Below is a small trained network, with its code and all its weights. Each question gives an input and a class and asks what happens when units are switched off, that is, made to give their printed mean instead of their output.

import numpy as np


def w(rows, s, z=0):
    codes = np.array(rows[::2]) - 128.0
    scale = np.full(codes.shape[1], s)
    scale[-1] = z or s
    return codes * scale


def norm(h):
    return h / np.sqrt((h * h).mean(-1, keepdims=True) + 1e-5)


def f(y):
    return np.maximum(y, 0)


def log_softmax(a):
    a = a - a.max(-1, keepdims=True)
    return a - np.log(np.exp(a).sum(-1, keepdims=True))


def net(x, mask):
    res = np.array(x, float).reshape(1, 4) / 4 @ E
    u = 0
    for l in range(3):
        y = f(norm(res) @ A[l][:, :-1].T + A[l][:, -1])
        res = res + np.where(mask[u : u + 9], y, B[l][:, -1]) @ B[l][:, :-1]
        u += 9
    return log_softmax(norm(res)[-1] @ U[:, :-1].T + U[:, -1])


A, B = {}, {}
E = w([
[90,57,114],'x0',
[164,144,113],'x1',
[130,90,3],'x2',
[46,150,122],'x3',
],0.0066)
A[0] = w([
[194,209,119,51],'0.n0',
[42,88,154,187],'0.n1',
[66,145,168,162],'0.n2',
[146,154,144,253],'0.n3',
[192,98,88,126],'0.n4',
[2,72,240,201],'0.n5',
[125,71,53,77],'0.n6',
[110,132,225,127],'0.n7',
[128,217,125,161],'0.n8',
],0.0086,0.0013)
B[0] = w([
[2,80,160,184],'0.n0',
[132,24,188,203],'0.n1',
[104,100,79,185],'0.n2',
[204,125,62,171],'0.n3',
[168,152,182,181],'0.n4',
[70,56,12,254],'0.n5',
[69,148,121,204],'0.n6',
[138,95,116,209],'0.n7',
[153,137,63,183],'0.n8',
],0.0042,0.0054)
A[1] = w([
[107,65,204,166],'1.n0',
[92,255,207,179],'1.n1',
[11,80,169,77],'1.n2',
[176,186,96,85],'1.n3',
[115,95,121,109],'1.n4',
[31,65,104,138],'1.n5',
[95,162,107,102],'1.n6',
[148,39,70,196],'1.n7',
[80,199,129,253],'1.n8',
],0.0066,0.0017)
B[1] = w([
[108,69,117,185],'1.n0',
[145,164,32,173],'1.n1',
[58,89,108,213],'1.n2',
[136,155,252,157],'1.n3',
[80,125,129,159],'1.n4',
[211,183,129,253],'1.n5',
[101,104,3,150],'1.n6',
[157,104,204,241],'1.n7',
[114,128,41,174],'1.n8',
],0.0045,0.0049)
A[2] = w([
[230,206,94,1],'2.n0',
[45,69,94,164],'2.n1',
[99,216,124,193],'2.n2',
[149,121,135,65],'2.n3',
[121,254,133,26],'2.n4',
[146,144,65,107],'2.n5',
[200,28,54,254],'2.n6',
[180,156,133,25],'2.n7',
[146,146,133,142],'2.n8',
],0.0078,0.00059)
B[2] = w([
[132,83,237,198],'2.n0',
[90,91,199,245],'2.n1',
[180,166,11,161],'2.n2',
[174,153,144,140],'2.n3',
[140,155,18,166],'2.n4',
[253,178,114,177],'2.n5',
[175,209,139,254],'2.n6',
[143,25,134,158],'2.n7',
[86,58,109,142],'2.n8',
],0.0051,0.0054)
U = w([
[23,58,87,206],'0',
[179,103,199,202],'1',
[173,152,98,82],'2',
[162,203,2,123],'3',
[109,150,160,2],'4',
],0.0086,0.004)

Each question gives the input, the list of numbers given to net, and the class t.
The units are the neurons (one row each of A and B). Each row of codes is followed by its name. A weight is (code - 128) times the scale printed after its matrix; where a second scale follows, it is the last column's (A, B and U).
mask holds one flag per neuron, layer by layer. A switched-off neuron (its flag False) gives its mean, the last column of its row in B, instead of its output. The means were averaged over made-up inputs and are rounded, as every weight is.
A unit's drop is (log p(t) with every unit on - log p(t) with that unit switched off) / (log p(t) with every unit on - log p(t) with every unit switched off).
The circuit of an input: a set's keep is (log p(t) with only the set's units on - log p(t) with every unit switched off) / (log p(t) with every unit on - log p(t) with every unit switched off). Starting from the 12 units with the biggest drops (on a tie, the unit counted first), units are removed one at a time, each time the one whose removal leaves the highest keep (on an exact tie, the one counted first), for as long as the keep stays at least 0.8.
circuit, biggest first: the units of the circuit, biggest drop first
k most important neurons: the k neurons with the biggest drops, biggest first
k most important neurons of layer l: the k neurons of layer l with the biggest drops, biggest first
drop of u: that unit's drop, to one decimal
input [-7,-3,6,-6], class 1: circuit, biggest first	[2.n0 0.n5 1.n3 0.n4]
input [-3,-1,-5,7], class 0: circuit, biggest first	[0.n5 2.n6]
input [-4,-4,-1,3], class 3: 2 most important neurons	[0.n8 1.n5]
input [-3,-6,0,0], class 3: circuit, biggest first	[2.n0 1.n5]
input [1,-8,-8,-5], class 0: circuit, biggest first	[0.n5 1.n2 2.n6]
input [-3,0,-6,-1], class 3: 3 most important neurons	[1.n1 0.n1 1.n7]
input [-6,4,-3,1], class 3: most important neuron of layer 0	[0.n0]
input [-4,-8,4,-4], class 1: 2 most important neurons	[0.n5 0.n4]
input [-3,1,6,-7], class 1: 4 most important neurons	[0.n5 2.n0 0.n4 1.n3]
input [-1,8,-4,0], class 3: 2 most important neurons of layer 2	[2.n4 2.n2]
input [-2,-7,5,-6], class 1: 2 most important neurons of layer 0	[0.n5 0.n4]
input [-4,-4,-7,1], class 0: drop of 0.n5	0.4
